Below are the code and all the weights of a small trained network. Each question names an input and a class and asks about switching units off, where a switched-off unit gives its printed mean instead of its output.

import numpy as np


def w(rows, s, z=0):
    codes = np.array(rows[::2]) - 128.0
    scale = np.full(codes.shape[1], s)
    scale[-1] = z or s
    return codes * scale


def norm(h):
    return h / np.sqrt((h * h).mean(-1, keepdims=True) + 1e-5)


def f(y):
    return np.maximum(y, 0)


def log_softmax(a):
    a = a - a.max(-1, keepdims=True)
    return a - np.log(np.exp(a).sum(-1, keepdims=True))


def net(x, mask):
    res = np.array(x, float).reshape(1, 8) / 4 @ E
    u = 0
    for l in range(2):
        y = f(norm(res) @ A[l][:, :-1].T + A[l][:, -1])
        res = res + np.where(mask[u : u + 11], y, B[l][:, -1]) @ B[l][:, :-1]
        u += 11
    return log_softmax(norm(res)[-1] @ U[:, :-1].T + U[:, -1])


A, B = {}, {}
E = w([
[179,176,52,93,193,223,152],'x0',
[140,167,153,119,130,124,126],'x1',
[165,118,56,60,99,55,179],'x2',
[141,71,254,135,138,187,188],'x3',
[120,135,134,102,118,141,116],'x4',
[116,143,140,103,127,136,125],'x5',
[120,153,137,119,150,118,147],'x6',
[138,130,132,121,102,138,99],'x7',
],0.0085)
A[0] = w([
[8,162,150,202,183,153,34,12],'0.n1',
[100,119,136,74,64,24,155,115],'0.n2',
[116,190,13,127,192,201,105,185],'0.n3',
[97,36,233,150,116,94,181,97],'0.n4',
[101,112,206,146,85,57,117,237],'0.n5',
[96,66,178,79,182,68,136,7],'0.n6',
[97,141,153,186,116,183,141,75],'0.n7',
[108,127,175,115,97,121,76,87],'0.n8',
[216,85,176,49,104,108,205,7],'0.n9',
[115,160,149,159,161,254,168,83],'0.n10',
[149,81,223,92,117,113,172,76],'0.n11',
],0.0095,0.0021)
B[0] = w([
[210,162,94,197,29,181,205,209],'0.n1',
[218,52,143,50,154,102,140,198],'0.n2',
[68,215,171,183,37,138,91,255],'0.n3',
[113,222,191,121,74,107,85,229],'0.n4',
[141,185,79,174,53,102,113,216],'0.n5',
[184,168,87,146,92,118,80,162],'0.n6',
[170,127,151,87,146,99,100,172],'0.n7',
[115,171,133,143,131,74,184,164],'0.n8',
[77,60,2,214,220,154,197,196],'0.n9',
[134,84,171,61,158,149,115,220],'0.n10',
[120,178,91,168,51,141,75,201],'0.n11',
],0.0098,0.0089)
A[1] = w([
[92,178,57,120,88,97,128,62],'1.n1',
[145,122,144,131,157,160,120,96],'1.n2',
[86,149,200,57,172,198,74,145],'1.n3',
[130,92,146,43,156,10,64,111],'1.n4',
[94,152,147,202,129,192,117,246],'1.n5',
[63,111,107,149,132,85,91,136],'1.n6',
[158,167,57,156,94,70,167,174],'1.n7',
[140,142,37,110,91,178,165,161],'1.n8',
[127,138,131,171,46,125,141,111],'1.n9',
[74,69,31,174,209,201,218,129],'1.n10',
[126,224,123,66,143,149,144,105],'1.n11',
],0.011,0.0013)
B[1] = w([
[184,91,115,143,174,152,236,227],'1.n1',
[142,133,130,87,90,82,114,144],'1.n2',
[178,118,105,107,171,74,179,186],'1.n3',
[176,145,245,98,195,141,81,159],'1.n4',
[112,91,172,93,176,92,37,233],'1.n5',
[179,124,172,117,132,150,179,143],'1.n6',
[149,41,97,69,164,232,154,255],'1.n7',
[101,183,129,185,35,40,190,210],'1.n8',
[19,127,43,91,230,126,163,252],'1.n9',
[85,194,181,149,92,130,27,193],'1.n10',
[97,44,89,228,78,98,115,184],'1.n11',
],0.011,0.0099)
U = w([
[165,112,37,152,105,80,252,57],'0',
[64,203,173,205,101,79,82,85],'1',
[254,54,223,40,195,54,132,254],'2',
],0.0084,0.0013)

Each question gives the input, the list of numbers given to net, and the class t.
The units are the neurons (one row each of A and B). Each row of codes is followed by its name. A weight is (code - 128) times the scale printed after its matrix; where a second scale follows, it is the last column's (A, B and U).
mask holds one flag per neuron, layer by layer. A switched-off neuron (its flag False) gives its mean, the last column of its row in B, instead of its output. The means were averaged over made-up inputs and are rounded, as every weight is.
A unit's drop is (log p(t) with every unit on - log p(t) with that unit switched off) / (log p(t) with every unit on - log p(t) with every unit switched off).
The circuit of an input: a set's keep is (log p(t) with only the set's units on - log p(t) with every unit switched off) / (log p(t) with every unit on - log p(t) with every unit switched off). Starting from the 12 units with the biggest drops (on a tie, the unit counted first), units are removed one at a time, each time the one whose removal leaves the highest keep (on an exact tie, the one counted first), for as long as the keep stays at least 0.8.
units of the circuit, in order: the units of the circuit, biggest drop first
most important unit: the unit with the biggest drop
k most important neurons: the k neurons with the biggest drops, biggest first
k most important neurons of layer l: the k neurons of layer l with the biggest drops, biggest first
drop when u is switched off: that unit's drop, to one decimal
input [-3,-3,-8,0,2,-8,-3,0], class 0: 4 most important neurons : (0.n1; 1.n10; 0.n3; 0.n5)
input [8,3,4,8,8,-8,-4,0], class 1: most important unit : 1.n10
input [2,5,8,3,-1,-4,-7,2], class 1: units of the circuit, in order : (0.n9; 1.n10)
input [3,-2,3,3,8,6,7,-5], class 1: units of the circuit, in order : (1.n10; 0.n9)
input [-6,4,-7,-1,7,-2,5,-3], class 0: 3 most important neurons of layer 0 : (0.n1; 0.n3; 0.n5)
input [-8,-4,5,6,6,6,-6,8], class 0: 3 most important neurons : (0.n5; 0.n9; 0.n11)
input [1,8,2,5,5,1,3,7], class 1: units of the circuit, in order : (1.n10; 0.n9; 0.n3)
input [2,-4,-2,-5,6,3,5,-7], class 1: 4 most important neurons of layer 0 : (0.n3; 0.n9; 0.n2; 0.n5)
input [6,-1,8,3,7,-6,-7,-1], class 1: 2 most important neurons : (1.n10; 0.n9)
input [8,-5,-7,4,-4,2,2,4], class 2: 2 most important neurons : (0.n10; 1.n3)
input [2,0,0,1,7,-3,4,4], class 2: 3 most important neurons of layer 0 : (0.n1; 0.n10; 0.n5)
input [6,2,3,1,-7,-3,1,1], class 1: 2 most important neurons of layer 0 : (0.n5; 0.n4)
input [2,1,6,1,3,8,0,-8], class 1: 4 most important neurons : (1.n10; 0.n9; 0.n5; 0.n1)
input [-5,7,4,-3,8,-5,6,-8], class 2: units of the circuit, in order : (0.n2)
input [0,-8,1,-3,0,1,1,8], class 2: 3 most important neurons of layer 1 : (1.n11; 1.n6; 1.n4)
input [8,2,5,2,3,-7,0,6], class 1: 2 most important neurons : (0.n9; 1.n10)
input [-7,6,8,-5,-1,6,0,7], class 2: drop when 0.n2 is switched off : 0.1
input [-5,8,1,2,-5,8,7,-8], class 0: drop when 0.n5 is switched off : 0.2
input [8,3,6,4,-2,0,3,-1], class 1: drop when 1.n10 is switched off : 0.4
input [-5,3,2,-3,-6,5,-3,-7], class 2: units of the circuit, in order : (0.n2)
